Here is a tiny trained network, its code and every weight. The questions are about switching its units off for an input and a target symbol, where a switched-off unit gives its printed mean instead of its output.

import numpy as np


def w(rows, s, z=0):
    codes = np.array(rows[::2]) - 128.0
    scale = np.full(codes.shape[1], s)
    scale[-1] = z or s
    return codes * scale


def norm(h):
    return h / np.sqrt((h * h).mean(-1, keepdims=True) + 1e-5)


def f(y):
    return y / 2 * (1 + np.tanh(0.7978845608 * (y + 0.044715 * y**3)))


def softmax(a):
    e = np.exp(a - a.max(-1, keepdims=True))
    return e / e.sum(-1, keepdims=True)


def log_softmax(a):
    a = a - a.max(-1, keepdims=True)
    return a - np.log(np.exp(a).sum(-1, keepdims=True))


def net(x, mask):
    ids = ['ΦΨΩαβγδεζηλμξσ'.index(c) for c in x.split()]
    T = len(ids)
    res = E[ids] + P[:T]
    r = norm(res)
    for j in range(2):
        rows = slice(2 * j, 2 * j + 2)
        q, k, v = (r @ M[0][rows].T for M in (Q, K, V))
        z = softmax(np.where(np.tri(T) > 0, q @ k.T / 2**0.5, -1e9)) @ v
        o = O[0][rows]
        res = res + np.where(mask[j], z, o[:, -1]) @ o[:, :-1]
    y = f(norm(res) @ A[0][:, :-1].T + A[0][:, -1])
    res = res + np.where(mask[2:18], y, B[0][:, -1]) @ B[0][:, :-1]
    return log_softmax(norm(res)[-1] @ U[:, :-1].T + U[:, -1])


Q, K, V, O, A, B = {}, {}, {}, {}, {}, {}
E = w([
[94,163,97,105,217,87,133,169,108],'Φ',
[127,252,59,37,117,108,105,145,134],'Ψ',
[141,207,107,76,149,130,32,31,137],'Ω',
[129,165,136,106,121,209,98,49,105],'α',
[62,224,132,138,93,117,108,137,147],'β',
[122,105,87,175,153,118,79,169,129],'γ',
[171,194,119,183,31,176,107,138,113],'δ',
[95,127,110,137,79,188,130,197,107],'ε',
[136,200,166,152,156,168,100,85,65],'ζ',
[130,131,127,140,65,89,36,171,98],'η',
[197,214,149,95,57,128,115,145,74],'λ',
[101,102,155,70,88,123,78,102,86],'μ',
[148,89,109,74,154,173,129,199,113],'ξ',
[205,164,74,32,83,202,140,144,182],'σ',
],0.011)
P = w([
[133,2,165,209,133,95,252,56,126],'0',
[48,140,31,149,136,126,113,92,55],'1',
[50,148,47,146,144,131,99,108,49],'2',
[62,144,60,139,137,124,94,126,71],'3',
[80,148,67,141,136,124,93,133,80],'4',
[73,146,71,125,138,130,84,139,81],'5',
[73,150,81,126,145,133,77,160,97],'6',
[71,155,92,117,138,133,76,168,95],'7',
[98,149,103,124,145,132,68,181,106],'8',
[89,160,114,113,155,123,76,182,99],'9',
[107,146,126,108,157,133,71,196,104],'10',
[108,151,116,106,136,140,70,197,100],'11',
[101,160,107,99,156,139,57,190,101],'12',
],0.0042)
Q[0] = w([
[113,212,68,70,109,144,2,167,62],'h0',
[150,136,114,116,121,123,101,139,137],'h0',
[100,189,62,118,131,169,63,159,69],'h1',
[107,121,79,173,117,101,196,68,110],'h1',
],0.0092)
K[0] = w([
[171,61,231,165,141,128,182,92,175],'h0',
[143,64,202,128,128,108,154,164,134],'h0',
[147,106,255,117,94,139,124,150,145],'h1',
[118,169,65,99,87,157,62,117,69],'h1',
],0.0081)
V[0] = w([
[126,108,138,138,182,60,156,169,149],'h0',
[205,91,67,155,99,102,155,100,254],'h0',
[133,170,118,165,110,195,210,152,150],'h1',
[211,105,196,104,95,131,182,75,45],'h1',
],0.006)
O[0] = w([
[128,125,109,83,132,146,190,146,18,224],'h0',
[232,121,60,102,130,53,164,133,109,15],'h0',
[174,175,141,168,178,183,208,137,112,114],'h1',
[174,89,254,91,148,112,162,195,127,249],'h1',
],0.0075,0.0019)
A[0] = w([
[99,158,156,189,153,53,98,165,93,160],'n0',
[137,124,107,104,178,156,130,177,129,101],'n1',
[122,71,140,73,102,149,94,161,116,93],'n2',
[203,99,96,80,115,108,143,135,186,130],'n3',
[162,94,166,126,123,114,127,177,179,112],'n4',
[127,156,137,108,120,111,49,144,139,135],'n5',
[140,136,221,112,123,110,129,145,212,99],'n6',
[165,176,151,66,91,168,120,69,138,151],'n7',
[200,137,67,127,129,108,150,99,98,31],'n8',
[161,171,144,147,159,84,103,103,155,53],'n9',
[115,109,134,120,102,167,134,167,158,93],'n10',
[197,159,100,183,131,149,152,138,146,153],'n11',
[140,108,85,121,120,106,166,77,67,141],'n12',
[152,147,150,108,101,87,149,175,91,132],'n13',
[105,152,56,130,116,101,133,81,154,209],'n14',
[131,1,115,202,121,143,154,166,103,255],'n15',
],0.009,0.0024)
B[0] = w([
[180,55,206,155,137,115,148,79,146,254],'n0',
[197,121,116,191,92,128,174,103,88,199],'n1',
[169,106,135,122,117,116,199,20,120,200],'n2',
[79,48,161,121,162,99,149,101,80,134],'n3',
[68,64,25,105,139,185,130,107,80,172],'n4',
[111,133,112,164,133,97,190,100,43,249],'n5',
[161,166,1,79,133,148,92,87,202,217],'n6',
[206,83,161,173,125,129,74,209,170,214],'n7',
[47,197,172,131,189,151,159,145,162,157],'n8',
[152,86,58,122,139,130,131,76,31,139],'n9',
[116,133,143,125,129,126,140,60,36,149],'n10',
[83,99,120,127,157,123,187,16,63,154],'n11',
[134,166,135,58,137,118,74,177,233,189],'n12',
[91,125,165,160,79,112,160,184,200,191],'n13',
[105,76,133,185,102,120,188,121,171,198],'n14',
[173,193,97,138,84,120,17,174,101,200],'n15',
],0.0053,0.0042)
U = w([
[80,111,96,74,124,189,122,190,7,248],'Φ',
[9,158,153,186,107,131,142,71,220,111],'Ψ',
[126,41,71,216,93,62,70,154,119,182],'Ω',
[148,129,40,124,195,110,33,80,165,118],'α',
[110,158,89,210,110,190,168,105,121,214],'β',
[127,186,51,58,122,48,152,203,177,6],'γ',
[215,80,56,87,140,157,207,79,69,174],'δ',
[180,183,208,205,173,191,153,89,77,43],'ε',
[111,121,212,121,193,223,70,129,170,147],'ζ',
[108,68,190,102,61,29,87,110,76,193],'η',
[206,35,127,63,157,194,158,146,215,113],'λ',
[88,42,179,19,112,83,86,62,144,69],'μ',
[244,136,232,121,100,92,130,219,116,76],'ξ',
[60,92,126,109,255,70,214,129,130,74],'σ',
],0.007,0.0024)

Each question gives the input, a string of symbols that net reads in full, and the target symbol t.
The units are the heads (2 rows each of Q, K, V and O) and the neurons (one row each of A and B). Each row of codes is followed by its name. A weight is (code - 128) times the scale printed after its matrix; where a second scale follows, it is the last column's (O, A, B and U).
mask holds one flag per unit, heads first, then neurons. A switched-off unit (its flag False) gives its mean, the last column of its rows in O or B, instead of its output. The means were averaged over made-up inputs and are rounded, as every weight is.
A unit's drop is (log p(t) with every unit on - log p(t) with that unit switched off) / (log p(t) with every unit on - log p(t) with every unit switched off).
The circuit of an input: a set's keep is (log p(t) with only the set's units on - log p(t) with every unit switched off) / (log p(t) with every unit on - log p(t) with every unit switched off). Starting from the 12 units with the biggest drops (on a tie, the unit counted first), units are removed one at a time, each time the one whose removal leaves the highest keep (on an exact tie, the one counted first), for as long as the keep stays at least 0.8.
units of the circuit, in order: the units of the circuit, biggest drop first
unit that matters most: the unit with the biggest drop
k most important neurons: the k neurons with the biggest drops, biggest first
which heads matter: for each layer, one digit per head in row order, 1 if its drop is at least 0.15 and else 0, layers parted by /
input Φ α γ ε μ η γ β α Ω Ψ, target Φ: which heads matter => 10
input Φ δ α λ Φ δ μ β η α γ δ Ψ, target Φ: which heads matter => 10
input γ γ ε η, target γ: 2 most important neurons => (n12, n8)
input α α γ γ, target α: which heads matter => 11
input Ψ ξ Ω α Ω Φ η α η Ψ ε γ ε, target Ψ: unit that matters most => h0
input λ λ Ψ ξ λ ζ γ ζ Φ ε λ δ α, target λ: units of the circuit, in order => (h1, n6, h0)
input ζ γ Ψ Φ ε Ω, target ζ: units of the circuit, in order => (h0, h1)
input η Φ η μ β, target η: units of the circuit, in order => (h1, n0)
input λ Ψ ξ Ψ Ψ γ α η Φ, target λ: which heads matter => 11
input Ω Φ Φ η Φ δ λ Ω α ξ, target δ: which heads matter => 00
input Φ σ Φ Φ γ ξ ε ε λ γ, target Φ: which heads matter => 11
input σ ζ α Φ Ψ γ γ Φ Ψ Ψ, target σ: which heads matter => 10
input μ μ Ψ Φ η Φ ε ε Φ ζ, target ζ: which heads matter => 10
input α μ ζ ξ λ Φ, target α: which heads matter => 11
input γ λ Ω ζ η γ ε γ ξ Φ δ Φ, target γ: which heads matter => 11
input γ γ Φ η ξ γ λ ξ α λ ζ, target ξ: which heads matter => 10
input δ γ γ Φ Ω γ ε, target δ: units of the circuit, in order => (h0, n11, h1)
input δ μ β δ ζ σ μ, target δ: units of the circuit, in order => (h0, h1, n2, n4)
input Φ σ Ω Φ Φ δ, target Φ: which heads matter => 10
input γ Φ μ Ω Φ, target γ: which heads matter => 11
input Φ Ψ λ Φ ξ α, target Φ: which heads matter => 10
input α γ λ ξ μ Ω η Ψ, target α: units of the circuit, in order => (h0, n9)
input γ Φ Φ λ, target γ: units of the circuit, in order => (h0, n12, n8)
input α Φ Ω σ γ ζ σ Φ ζ Ω Ω Φ, target α: units of the circuit, in order => (h0, n6)
input γ η λ Φ Φ μ β, target γ: units of the circuit, in order => (h0)
input γ Φ δ Φ σ ξ ξ, target γ: units of the circuit, in order => (h0, h1, n12, n8)
input ξ γ η Ω α ξ Φ μ ε α, target ξ: most important neuron => (n7)
